How the nodes are linked:
voz: b>vud, x>mak, q>rof, o>suz, n>vog
kop: b>vik, x>tak, q>puf, o>zor, n>muz
zav: b>suz, x>zut, q>pog, o>rof, n>mak
pov: b>lep, x>lof, q>les, o>mun, n>puf
mig: b>zuz, x>tid, q>suf, o>kan, n>pim
suf: b>lat, x>zuz, q>pel, o>mig, n>tik
zer: b>mup, x>kek, q>gad, o>fem, n>pur
fem: b>kek, x>vab, q>zer, o>fim, n>von
lof: b>kop, x>zor, q>lep, o>gol, n>vik
vab: b>kiv, x>puv, q>kek, o>pur, n>vas
loz: b>tif, x>gek, q>saz, o>kon, n>suf
muz: b>kon, x>bur, q>fes, o>saz, n>gek
zus: b>dev, x>kap, q>gev, o>rok, n>zik
kup: b>bod, x>pog, q>puv, o>vas, n>rof
mun: b>lof, x>gol, q>pov, o>lom, n>kop
kap: b>bav, x>mur, q>dev, o>nav, n>les
bav: b>les, x>pov, q>zik, o>mur, n>lom
bek: b>zus, x>rok, q>mak, o>vog, n>dev
zik: b>sil, x>les, q>nav, o>bav, n>mun
fes: b>loz, x>kon, q>tak, o>muz, n>tif
zor: b>tak, x>fes, q>kop, o>pul, n>saz
les: b>lom, x>lep, q>sil, o>pov, n>gol
puf: b>pul, x>vik, q>gol, o>kop, n>fes
suz: b>mak, x>bek, q>voz, o>zut, n>gev
tik: b>zer, x>fem, q>tid, o>pim, n>mup
fim: b>vab, x>pur, q>fem, o>mup, n>kiv
pul: b>fes, x>muz, q>zor, o>vik, n>loz
tak: b>saz, x>loz, q>vik, o>fes, n>bur
lep: b>puf, x>kop, q>lom, o>lof, n>pul
mur: b>pov, x>mun, q>bav, o>sil, n>lep
pur: b>puv, x>kup, q>vab, o>von, n>ziz
von: b>kup, x>vas, q>pur, o>kiv, n>bod
vik: b>muz, x>saz, q>pul, o>tak, n>kon
rof: b>zut, x>vud, q>zav, o>voz, n>bek
gol: b>zor, x>pul, q>lof, o>puf, n>tak
saz: b>bur, x>tif, q>muz, o>loz, n>pel
pim: b>fem, x>fim, q>tik, o>gad, n>kek
vad: b>nav, x>zik, q>rok, o>dev, n>mur
lom: b>gol, x>puf, q>mun, o>lep, n>zor
mak: b>gev, x>zus, q>vud, o>bek, n>vad
zut: b>bek, x>vog, q>suz, o>vud, n>zus
rok: b>kap, x>nav, q>zus, o>vad, n>bav
nav: b>mur, x>sil, q>kap, o>zik, n>pov
gev: b>vad, x>dev, q>vog, o>zus, n>nav
pog: b>voz, x>suz, q>bod, o>zav, n>vud
kiv: b>vas, x>ziz, q>von, o>puv, n>pog
ziz: b>zav, x>rof, q>vas, o>bod, n>suz
gad: b>fim, x>mup, q>pim, o>zer, n>vab
puv: b>ziz, x>bod, q>kiv, o>kup, n>zav
vog: b>rok, x>vad, q>bek, o>gev, n>kap
zuz: b>pim, x>gad, q>lat, o>tid, n>fem
gek: b>mig, x>kan, q>tif, o>pel, n>zuz
pel: b>kan, x>lat, q>gek, o>suf, n>tid
tid: b>gad, x>zer, q>zuz, o>tik, n>fim
kan: b>tid, x>tik, q>mig, o>lat, n>gad
kon: b>gek, x>pel, q>loz, o>bur, n>mig
lat: b>tik, x>pim, q>kan, o>zuz, n>zer
bod: b>rof, x>voz, q>ziz, o>pog, n>zut
dev: b>zik, x>bav, q>vad, o>kap, n>sil
vas: b>pog, x>zav, q>kup, o>ziz, n>voz
tif: b>suf, x>mig, q>bur, o>gek, n>lat
sil: b>mun, x>lom, q>mur, o>les, n>lof
vud: b>vog, x>gev, q>zut, o>mak, n>rok
bur: b>pel, x>suf, q>kon, o>tif, n>kan
mup: b>pur, x>von, q>fim, o>kek, n>puv
kek: b>von, x>kiv, q>mup, o>vab, n>kup

In the rows, 484 means zero.

The rows follow the links: the fewer symbols apart two nodes are, the more alike their rows tend to be.

Each row is also shifted at random along 3 hidden directions that mean nothing.

Some nodes, each with a row of numbers:
lep	[ 338  520  512  431  514  403  502  485  514  473  387  520  545  542  600  341  431  485  410  462  392  532  389  502  544  451  463  439  442  541  514  473  475  549  523  420  497  615  522  396  599]
pul	[ 730  413  463  485  521  409  518  485  567  548  476  472  594  404  602  451  463  518  521  416  397  536  383  482  620  494  542  409  505  553  537  455  422  503  553  404  581  628  488  369  631]
zav	[ 772  398  382  474  539  488  403  486  474  457  513  421  392  289  420  576  466  441  524  594  497  492  529  543  326  470  500  482  522  486  411  490  542  495  385  548  497  531  460  470  502]
les	[ 448  499  503  432  457  460  524  487  548  501  387  483  489  572  596  413  420  534  495  508  402  539  376  543  499  456  475  504  478  489  495  439  502  501  474  431  436  491  449  430  644]
gek	[ 447  499  535  543  455  492  532  477  478  525  548  510  577  537  486  484  547  507  494  358  515  451  500  393  633  525  507  461  480  485  547  491  405  449  585  451  531  446  507  507  407]
gad	[ 662  549  512  516  556  467  430  476  394  426  584  549  518  454  414  392  558  397  337  421  524  441  598  380  504  484  456  401  419  542  487  552  444  531  552  487  553  578  617  471  352]
rok	[ 239  498  451  413  535  431  434  487  476  419  364  488  432  465  509  417  407  438  419  587  431  523  435  575  368  423  442  477  455  511  431  484  561  556  408  497  446  590  502  448  555]
bav	[ 383  586  546  399  456  459  512  486  494  449  367  528  463  669  587  315  409  510  385  527  401  535  409  534  457  429  419  513  426  490  481  464  525  536  470  426  389  484  496  436  614]
lom	[ 535  451  484  454  446  456  543  484  575  541  412  461  514  518  601  472  426  556  554  485  400  539  362  537  543  478  507  502  515  491  515  428  478  477  491  428  472  489  419  420  653]
pov	[ 430  486  497  440  465  445  524  487  547  506  391  483  505  543  595  422  417  530  497  500  399  540  373  539  515  461  481  495  483  495  500  442  494  506  483  431  454  518  450  424  636]
fem	[ 717  536  518  524  475  534  471  479  422  469  597  511  470  513  404  482  557  466  435  441  547  432  597  398  484  507  468  485  458  473  487  519  457  462  515  503  494  410  523  529  355]
lat	[ 312  601  586  526  461  514  502  476  404  457  554  563  533  636  428  404  571  456  373  371  552  418  575  361  580  504  444  470  421  481  526  531  428  479  582  472  487  419  570  548  306]
vik	[  79  543  559  487  460  449  543  484  491  498  421  534  584  627  551  392  485  504  437  388  459  481  417  447  625  488  475  464  449  498  546  479  438  493  570  428  483  500  518  483  478]
bek	[ 436  487  465  437  413  541  492  490  503  476  422  442  363  542  476  547  424  528  552  607  486  506  467  579  345  462  462  593  513  406  430  448  565  455  372  517  362  336  385  535  542]
zuz	[ 495  491  515  549  469  512  495  479  447  502  580  501  534  487  420  520  564  472  482  388  552  431  556  391  569  529  500  462  483  479  517  512  424  443  550  492  532  436  515  535  347]
von	[ 527  494  464  512  516  510  425  481  412  431  554  487  428  420  368  520  528  420  440  508  560  439  593  450  399  485  464  476  470  468  444  525  498  484  457  549  489  471  523  537  348]
vas	[ 486  554  478  460  566  473  386  482  371  369  505  531  412  451  386  395  499  366  320  542  520  453  601  461  346  446  416  445  413  514  423  551  527  558  447  535  479  566  590  495  369]
vud	[ 355  550  483  425  472  511  446  486  442  416  420  495  371  557  453  443  433  460  422  603  486  494  506  544  325  435  418  541  451  447  420  485  567  514  392  521  378  428  474  517  487]
kek	[ 526  442  447  537  508  515  439  482  433  473  579  455  456  367  363  590  548  440  513  485  570  431  586  442  439  511  506  473  507  466  460  519  477  459  463  553  522  460  495  545  336]
mun	[ 333  459  469  443  508  417  496  490  541  495  385  480  529  473  586  426  418  496  487  493  403  534  367  541  524  460  491  457  485  526  496  455  490  525  487  443  501  598  479  411  618]
bod	[ 427  549  475  455  531  494  400  483  389  384  489  516  395  475  389  439  486  394  363  567  522  460  581  488  336  447  418  485  431  487  418  532  544  536  422  544  445  509  548  516  386]
pim	[ 453  534  518  534  517  493  455  478  402  449  575  530  515  487  399  459  565  424  395  410  554  425  587  385  522  502  463  440  443  499  495  540  444  489  546  504  531  500  572  525  314]
kup	[ 677  473  454  494  480  541  442  484  440  459  552  460  397  430  387  557  509  459  497  544  544  453  581  484  371  488  476  519  490  444  434  504  518  461  425  542  457  405  467  537  407]
rof	[ 557  521  471  451  458  541  447  487  446  435  480  473  362  512  424  497  464  470  462  590  514  480  539  524  324  458  436  551  473  434  422  486  559  482  394  534  393  390  461  529  463]
mig	[ 398  568  578  532  446  513  518  477  434  487  561  545  549  616  456  430  565  483  424  365  537  428  548  368  603  515  469  475  444  481  538  516  415  459  583  457  497  416  541  533  349]

From each start, follow one symbol. Which node do you reach?
Answer with the node's name.
[ 184  558  594  536  387  531  568  478  466  525  518  528  560  682  484  475  552  534  485  349  542  433  500  390  643  524  480  513  469  438  558  484  413  421  583  455  458  329  485  567  361]
q	bur
[ 726  511  509  531  471  536  476  479  435  482  602  501  480  491  404  508  557  470  463  433  547  440  592  401  499  511  486  483  474  471  490  513  447  454  519  499  503  408  512  527  363]
o	fem
[ 504  517  529  451  481  432  534  484  533  508  424  523  559  576  607  363  454  523  448  432  399  528  388  483  590  465  478  456  455  524  534  460  452  517  547  400  494  554  502  402  613]
x	vik
[ 531  417  452  558  535  476  458  481  454  500  588  474  542  340  403  568  560  436  507  408  551  436  551  411  550  528  533  417  507  512  502  522  426  464  535  513  593  543  524  504  351]
q	zuz
[ 322  523  543  485  495  430  528  480  501  498  454  534  594  563  567  372  489  490  427  382  438  491  420  438  631  484  481  432  444  531  543  485  425  512  581  415  523  564  535  436  512]
x	loz
[ 455  446  490  547  514  460  496  480  482  517  557  493  587  421  465  509  548  468  494  370  515  453  505  403  615  526  527  415  492  515  534  509  402  473  574  473  588  545  525  481  397]
b	kan
[ 504  561  498  479  499  524  426  479  388  403  533  518  407  514  380  451  518  419  381  527  549  443  600  448  375  466  428  495  433  471  438  529  517  503  452  537  448  444  538  537  352]
o	kup
[ 653  462  508  525  503  445  519  481  515  532  535  502  597  459  535  455  524  499  485  362  459  486  462  408  644  516  526  416  484  536  548  488  400  483  589  422  580  562  523  431  500]
o	bur
[ 591  428  497  518  448  470  559  481  565  579  501  463  582  485  565  517  495  557  584  386  449  499  407  457  643  522  547  470  527  491  553  443  415  438  563  420  536  473  443  447  558]
o	muz
[ 601  440  465  545  573  423  460  478  467  493  567  502  596  354  470  471  545  430  448  371  496  464  516  393  606  514  528  368  478  560  525  525  401  508  580  466  629  646  572  435  410]
b	lat
[ 555  508  473  513  567  468  401  478  389  415  569  523  482  395  378  452  549  381  372  464  540  436  604  413  449  482  462  414  440  527  461  554  470  527  505  523  549  576  589  496  331]
q	fim
[ 332  534  477  406  512  453  444  490  463  411  376  505  414  530  512  386  408  449  395  588  430  518  452  558  359  423  422  495  439  497  431  484  557  555  410  494  416  544  504  450  561]
b	dev
[ 744  497  462  472  481  535  439  485  439  444  533  469  383  456  404  514  494  457  466  561  523  470  575  495  349  473  453  520  480  456  425  501  530  477  419  533  443  415  479  514  440]
n	suz
[ 680  458  417  449  519  492  417  486  463  437  477  454  383  388  438  509  450  446  472  600  484  497  519  541  317  450  465  496  492  481  411  493  552  509  384  533  453  507  471  472  507]
x	mak
[ 375  558  575  507  454  472  545  477  479  503  503  544  586  625  535  384  526  507  424  354  474  470  468  403  647  500  478  460  445  507  557  491  412  483  600  419  505  479  534  482  452]
b	tif
[ 483  648  579  485  459  548  457  476  362  397  551  571  423  660  387  375  549  434  317  473  557  422  627  393  429  469  393  512  391  456  464  543  493  497  500  506  413  372  570  564  309]
x	puv
[ 289  527  496  417  445  487  498  489  504  460  374  485  420  587  535  436  408  512  475  570  439  523  419  572  401  441  443  546  468  455  455  453  548  504  415  478  386  438  442  485  581]
n	sil
[ 368  545  461  448  568  468  381  484  381  364  467  523  402  445  394  403  476  371  334  576  511  464  577  497  321  432  415  457  419  509  410  543  550  561  417  545  466  576  576  494  390]
n	vud
